After every row comes one of two labels: whether the row has a hidden trait. Each part has its own trait and labels.
[-1, -5, -4, 26, 16, 5, -1, -16, 23, -14, -12, -8, 8, 5, -2, 26, -13, -17, -3, 6, 15, -2, 3, 1, 3, -13, 1, 2, -2, -5, -3, 4, 10, 6, -33]	j538
[-5, -15, 4, -15, -8, 2, 2, 26, -33, 3, 21, -2, -4, -13, -1, -17, 21, 21, 10, 0, -12, 4, -5, -2, -2, -3, 9, 8, 8, -4, 4, -10, -4, -5, 30]	j538
[1, -14, -2, 12, 4, 2, -3, 4, 5, -20, 4, -18, -1, -11, -4, 15, 8, 1, -16, 8, 1, 0, -15, -4, -1, -35, 8, 16, -8, -16, -2, -7, 0, 2, -30]	j538
[-7, -23, 0, 0, -1, 3, -2, 24, -15, -14, 12, -6, -18, -12, 3, -12, 8, 18, -12, -5, -7, 3, 12, -3, 0, -18, 0, 11, 1, -11, -1, -4, -7, -3, 16]	j538
[0, -15, -4, 20, 6, 0, -4, -1, 21, -18, -6, -13, -6, -5, -1, 14, -4, -3, -16, 3, 5, -1, -8, -1, 0, -24, 2, 11, -7, -11, -4, -2, -1, 4, -17]	j705
[4, 0, -3, 11, 4, -2, -3, -6, 20, -5, -12, -5, 1, 0, 0, 17, -16, -18, -14, 2, 6, -3, -2, -1, 0, -10, -7, 3, -4, -7, -4, 5, 1, 2, -21]	j538
[-1, 6, 6, -29, -15, -2, 3, 21, -34, 16, 18, 9, -1, -4, 1, -24, 19, 20, 21, -5, -14, 3, -3, -1, -2, 14, 0, -5, 6, 7, 5, -3, -6, -6, 38]	j705
[-5, -9, -3, 12, 6, 4, -1, -2, 9, -7, -9, 1, -10, 3, 2, 2, -11, -3, -7, -2, 4, 0, 12, 0, 2, 2, -2, 2, -1, 0, -2, 1, -1, 1, -8]	j538
[-6, -5, 4, -12, -5, 2, 3, 17, -30, 7, 6, 5, -2, -4, 0, -18, 18, 18, 15, 0, -9, 4, 4, 1, 0, 11, 10, -4, 5, 7, 4, -8, -1, -2, 25]	j538
[0, -9, -8, 23, 14, 1, -6, -21, 40, -9, -27, -2, -12, 10, 3, 17, -25, -21, -18, -1, 13, -4, 16, 4, 3, -6, -8, 1, -8, -4, -6, 6, 1, 7, -36]	j538
[-7, 3, 6, -26, -12, 1, 5, 20, -41, 11, 17, 19, -7, 4, 5, -33, 13, 20, 21, -11, -16, 4, 24, 0, 0, 31, -9, -9, 14, 13, 5, 5, -7, -9, 48]	j538
[0, -7, 1, -12, -7, -4, -1, 4, -5, 4, 2, 4, -10, -2, 4, -12, 0, 3, -1, -5, -7, 0, 6, 1, -1, 4, -7, -1, 0, 1, 0, 1, -5, -2, 16]	j705
[3, 20, -4, -5, -3, -6, -4, -23, 24, 18, -27, 17, -9, 22, 6, -8, -24, -22, 5, -10, 4, -5, 24, 7, 1, 40, -21, -18, -3, 14, -2, 13, 0, 4, -1]	j538
[3, 3, 1, -10, -5, -3, -1, 8, -3, 5, 3, -2, 2, -4, -1, -2, 9, 5, 1, 0, -4, -1, -14, -1, -2, -1, 1, 2, -2, -2, 2, -4, -1, -1, 4]	j538
[-1, -4, -3, 12, 5, 0, -2, -13, 24, 3, -20, 6, -2, 13, 2, 0, -13, -14, 0, -3, 6, -2, 9, 5, 3, 16, -3, -9, -2, 7, -2, 3, 3, 5, -14]	j538
[-7, -22, -1, -7, -3, 2, -1, 16, -8, -12, 2, 0, -21, -7, 5, -13, 1, 15, -5, -9, -7, 3, 17, 0, 0, -10, -7, 9, 1, -6, -1, 1, -8, -3, 22]	j705
[2, -6, -1, 11, 4, 2, -1, -1, 12, -7, -1, -17, 5, -5, -4, 12, 10, -3, -6, 10, 6, -1, -22, -1, 0, -25, 13, 8, -7, -7, -1, -10, 4, 5, -21]	j705
[-9, -39, -5, 11, 5, 2, -8, 18, 19, -18, -9, -13, -35, -13, 1, -9, 6, 11, -19, -5, -1, 1, -4, 0, 0, -33, 8, 20, -12, -15, -4, -15, -7, 5, -9]	j538

Next part:
[-18, 19, -40, 0, 11, 10, -8, 15, 5, 10, 0, 4, -16, 5, 11, 15, 36, -5, -4, 3, -13, -8, 11, 29, 2, 5, -6, -27, -1, -21, 11, 11, 1, 42, -10, -7, 14, -15, -4, 10, 16, -3, 22, 2, 12, 22, -6, 12, -13, -19, -13, 3, -11, 21, -24, 25, -8, 3, 5]	S
[31, 1, 1, -1, 1, 5, 18, -2, -19, 6, 2, 4, -3, -12, 11, 21, 11, 0, -8, 9, -18, -3, -4, -26, -8, -6, 13, 39, 8, 14, -16, -9, -10, -24, 6, 10, 21, 0, 4, -3, 11, 25, 4, 6, -12, -16, 19, -3, -5, 33, 1, -3, 14, 11, 13, -1, 3, 10, -6]	X
[-16, 5, 0, 3, 6, 17, 30, 0, 8, 2, -46, 19, -10, -7, 12, 10, -20, 15, 3, -1, 18, 7, 4, 7, -16, 0, -11, -1, 10, 25, 9, -1, -8, -3, 0, -5, -14, -22, 6, 1, 9, 21, 24, -2, 8, 2, 17, 5, -8, 23, 10, 7, 0, 0, 11, -11, 7, 17, 7]	S
[8, -7, -9, 2, 1, -7, -24, 3, -10, 10, 21, -21, 0, 1, -1, -8, 42, -27, -11, 2, -21, -12, 6, -11, 7, -2, 15, -2, -1, -24, -17, 5, 2, 9, 8, 7, 16, 11, -5, -2, 5, -12, -12, 2, -14, 1, -20, -2, -13, -13, -8, -6, 5, 18, -17, 27, -6, 6, -7]	S
[-10, -1, 19, 3, 3, 7, 30, -8, 15, -8, -30, 16, 5, 3, 0, -1, -45, 20, 11, -4, 26, 7, 2, 5, -9, -1, -21, 4, 1, 21, 12, -2, -5, -15, 0, -6, -13, -19, 3, 3, -2, 11, 13, -2, 8, 2, 18, -1, 4, 12, 11, 6, 4, -18, 20, -25, 9, 3, 13]	X
[-1, 22, -39, -6, 5, 15, 2, 14, -6, 13, 6, 10, -19, -1, 23, 40, 35, 8, -9, 11, -29, -5, -6, 12, 2, 4, -1, 7, 5, -10, 5, 1, -4, 22, -12, -5, 17, -9, 5, -2, 17, 8, 17, 1, 10, 14, 1, 11, -3, 1, -16, 0, -5, 22, -7, 19, -9, -7, -12]	S
[23, -4, -3, 7, 13, 0, 11, -4, -1, 7, 17, -9, 9, 9, 3, -5, 28, -24, -6, 4, -16, -20, 21, -18, 1, -8, -1, 18, -1, -20, -15, 7, -8, 3, 6, 9, 43, -16, -12, 18, 18, 5, 11, 9, -14, 12, 6, -5, -21, 3, -4, -5, 21, 17, -8, 16, 1, 19, 18]	S
[28, -15, 28, 2, -2, -17, -1, -14, -2, -10, 32, -14, 25, 10, -19, -24, -17, -13, 4, -3, 2, -6, 3, -23, 9, -6, 2, 18, -9, -7, -10, -2, 2, -21, 5, 8, 18, 7, -9, 6, -10, -10, -19, 5, -13, -5, 1, -14, 7, -3, 2, -6, 13, -14, 7, -10, 4, -5, 11]	S
[29, 1, 1, -8, -10, 3, 6, -3, -23, 7, 8, 3, -5, -12, 12, 29, 4, 11, -9, 11, -25, 2, -21, -28, -2, -3, 16, 46, 8, 14, -15, -15, -6, -33, 2, 7, 6, 18, 10, -17, 2, 18, -11, 0, -8, -21, 9, -2, 12, 30, -4, -5, 9, 5, 20, -6, -2, -9, -24]	S
[-3, 7, 8, -8, -12, -2, 4, 2, -4, -11, -5, 17, -1, -10, -6, 8, -34, 27, 8, -2, 13, 17, -19, 12, -5, 5, 2, -3, 1, 27, 15, -10, 4, -12, -9, -3, -26, 12, 9, -10, -14, 6, -4, -3, 13, -17, 13, 0, 25, 11, 6, 3, -16, -18, 14, -25, 3, -17, -7]	S
[-15, 8, -3, 8, 18, 3, 20, -4, 31, -6, 11, 4, 14, 33, -1, -6, -11, -3, 10, -3, 8, -15, 26, 19, 9, -2, -40, -9, -12, -34, 15, 15, -2, 26, -8, -12, 28, -39, -13, 31, 10, -16, 22, 4, 10, 42, 1, 0, -11, -32, -10, 1, 10, -6, -7, 2, 1, -1, 36]	S
[-11, 0, -25, 4, 5, 4, -20, 8, -1, 13, -3, -13, -12, -3, 6, -5, 46, -23, -10, 0, -9, -9, 13, 7, 1, 1, 8, -22, 3, -19, -7, 9, 2, 28, 6, 2, 4, -1, -4, 1, 11, -7, 5, 0, -6, 9, -19, 6, -21, -15, -5, 0, -3, 23, -24, 30, -6, 16, -2]	S
[-24, 14, -34, -1, 4, 15, -6, 14, 3, 12, -20, 6, -23, -4, 18, 21, 29, 4, -6, 3, -7, 0, 1, 20, -1, 6, -1, -21, 6, -6, 7, 5, 0, 30, -6, -8, -8, -8, 5, -5, 12, 3, 18, -4, 11, 13, -9, 14, -11, -8, -5, 4, -12, 18, -14, 19, -7, 4, -9]	S
